Small tables with named rows and columns. After each table, cells are looked up by row and column.

vonadip:
	dul	kirinog	zona	zet	sulim	pelo	vos	masi	gafiz	vevofo
fof	98	229	126	175	57	94	100	34	47	57
sebido	191	107	128	106	223	168	132	221	215	220
fenel	49	90	49	207	103	99	153	135	128	137
vufat	77	87	99	136	71	103	113	95	81	74
deg	110	33	197	70	99	166	106	114	132	101
sutupe	203	93	126	103	241	181	126	243	235	240
muroni	196	101	125	114	233	175	136	235	228	233
raz	191	181	159	104	187	148	134	153	169	178
noseg	63	113	111	135	39	84	113	54	45	37
gem	160	122	179	141	133	213	55	131	164	154
nov	120	221	114	173	97	109	98	74	85	100

sebido, zona => 128
fenel, kirinog => 90
muroni, vos => 136
muroni, dul => 196
nov, zet => 173
raz, gafiz => 169

bosoki:
	feb	rof	gelite
nesagof	153	31	202
rogi	119	111	77
dusev	111	129	101

What is the feb of rogi in bosoki? 119
What is the gelite of nesagof in bosoki? 202
What is the gelite of rogi in bosoki? 77
What is the rof of rogi in bosoki? 111
What is the gelite of dusev in bosoki? 101
What is the feb of nesagof in bosoki? 153
What is the rof of dusev in bosoki? 129
What is the rof of nesagof in bosoki? 31
What is the feb of dusev in bosoki? 111

Table novo
         vov  nugub  ropezef  bom  teso
berezis   86    120      143   52   122
der       76    122      108  115   179
rin      145     68       91  123    27
res      114      2      215  114   159
laf       47    177       17   62   158
nurit    129     50      200   46    25
fave      42     94       29   38    92
tif       75    158       51   62   101
mez      183      6      146  161    34

What is the nugub of rin in novo?
68
What is the teso of der in novo?
179
What is the vov of res in novo?
114
What is the ropezef of tif in novo?
51
What is the nugub of der in novo?
122
What is the ropezef of res in novo?
215
What is the nugub of nurit in novo?
50
What is the teso of tif in novo?
101
What is the bom of berezis in novo?
52
What is the nugub of berezis in novo?
120

zan:
|  | dolenel | rar | busuke | fulep |
|---|---|---|---|---|
| rezazeg | -2892 | -1032 | -1327 | -5351 |
| vapo | 5024 | -7572 | -4873 | 1030 |
| fenu | 3163 | -8832 | -2799 | -7812 |
| vakoze | -1956 | -2320 | -3459 | -1904 |

dolenel of rezazeg is -2892
rar of vapo is -7572
fulep of vapo is 1030
fulep of fenu is -7812
fulep of vakoze is -1904
rar of vakoze is -2320
busuke of vapo is -4873
rar of rezazeg is -1032
rar of fenu is -8832
dolenel of fenu is 3163
busuke of fenu is -2799
fulep of rezazeg is -5351
dolenel of vakoze is -1956
busuke of vakoze is -3459
busuke of rezazeg is -1327
dolenel of vapo is 5024

guzu.tsv
	fod	suv	dunod	lozedu	zoma	fov	naf
luk	109	196	103	100	99	93	80
donuvab	99	48	50	145	68	69	128
bakiguf	68	114	111	61	106	138	23
surukog	161	74	115	110	83	44	143
garo	145	118	129	77	70	64	42
fopudof	148	33	124	94	82	56	118

bakiguf, fov: 138
surukog, lozedu: 110
garo, fod: 145
bakiguf, naf: 23
surukog, dunod: 115
surukog, suv: 74
bakiguf, suv: 114
luk, naf: 80
donuvab, suv: 48
garo, naf: 42
luk, zoma: 99
fopudof, fod: 148
luk, suv: 196
donuvab, zoma: 68
garo, fov: 64
garo, lozedu: 77
bakiguf, fod: 68
bakiguf, lozedu: 61
Which row has the largest suv? luk

lup
|  | deso | tavodof | dekorab |
|---|---|---|---|
| teme | -7.362 | -6.453 | 0.579 |
| mafufif | 2.221 | -1.256 | -1.672 |
| suv | 3.158 | -4.573 | 4.227 |
| lek | -0.768 | -0.561 | -2.490 |
| repozo | -1.693 | 2.261 | -1.323 |
| kimo | 5.157 | 0.347 | 2.511 |
| reb | 0.342 | 2.086 | 0.658 |
| pum | -2.417 | -0.293 | 1.627 |
| pozala | -1.667 | -1.199 | 6.174 |
| vur | -0.123 | -3.099 | 1.120 |
| vetiv | 2.203 | -1.546 | 2.375 |

deso of teme = -7.362
deso of suv = 3.158
dekorab of pum = 1.627
dekorab of lek = -2.490
deso of reb = 0.342
dekorab of repozo = -1.323
tavodof of reb = 2.086
tavodof of vetiv = -1.546
deso of kimo = 5.157
dekorab of pozala = 6.174
tavodof of teme = -6.453
dekorab of suv = 4.227
tavodof of pum = -0.293
deso of vetiv = 2.203
tavodof of mafufif = -1.256
deso of vur = -0.123

rurata:
,senu,nat,mutonan
penatuf,137,179,204
zomimov,180,122,85
fet,180,111,60
vep,173,145,128
tum,123,182,212
dur,137,175,204
lusegi,130,179,212
ped,113,186,229

What is the mutonan of penatuf in rurata? 204
What is the mutonan of ped in rurata? 229
What is the mutonan of vep in rurata? 128
What is the senu of tum in rurata? 123
What is the nat of tum in rurata? 182
What is the senu of vep in rurata? 173
What is the senu of ped in rurata? 113
What is the senu of fet in rurata? 180
What is the nat of dur in rurata? 175
What is the senu of lusegi in rurata? 130
What is the mutonan of dur in rurata? 204
What is the mutonan of fet in rurata? 60
What is the senu of zomimov in rurata? 180
What is the senu of penatuf in rurata? 137
What is the nat of vep in rurata? 145

kasoma:
	terutaz	selizu
beted	-12.83	-30.97
vipabon	-49.26	78.91
git	-21.99	-25.26
bulim	-19.14	-51.08
kefane	63.31	42.21
kapuv	11.00	-20.85
bugi	-9.03	-36.25
lukod	7.60	2.39
ganele	38.48	25.09
rukal	22.49	-4.24
nite	9.41	-18.15

selizu of rukal: -4.24
terutaz of kefane: 63.31
selizu of kefane: 42.21
terutaz of bulim: -19.14
selizu of lukod: 2.39
terutaz of vipabon: -49.26
selizu of nite: -18.15

semela
cols = vema, pupilud, kiti, kap
falebi: [68, 50, 125, 78]
gogef: [72, 60, 124, 121]
sidepef: [155, 201, 29, 201]
dom: [125, 144, 52, 126]
nov: [95, 172, 152, 144]

vema of dom = 125
kap of falebi = 78
kap of dom = 126
vema of sidepef = 155
vema of gogef = 72
vema of falebi = 68
pupilud of nov = 172
kap of gogef = 121
kiti of nov = 152
kap of sidepef = 201
Which row has the largest vema? sidepef

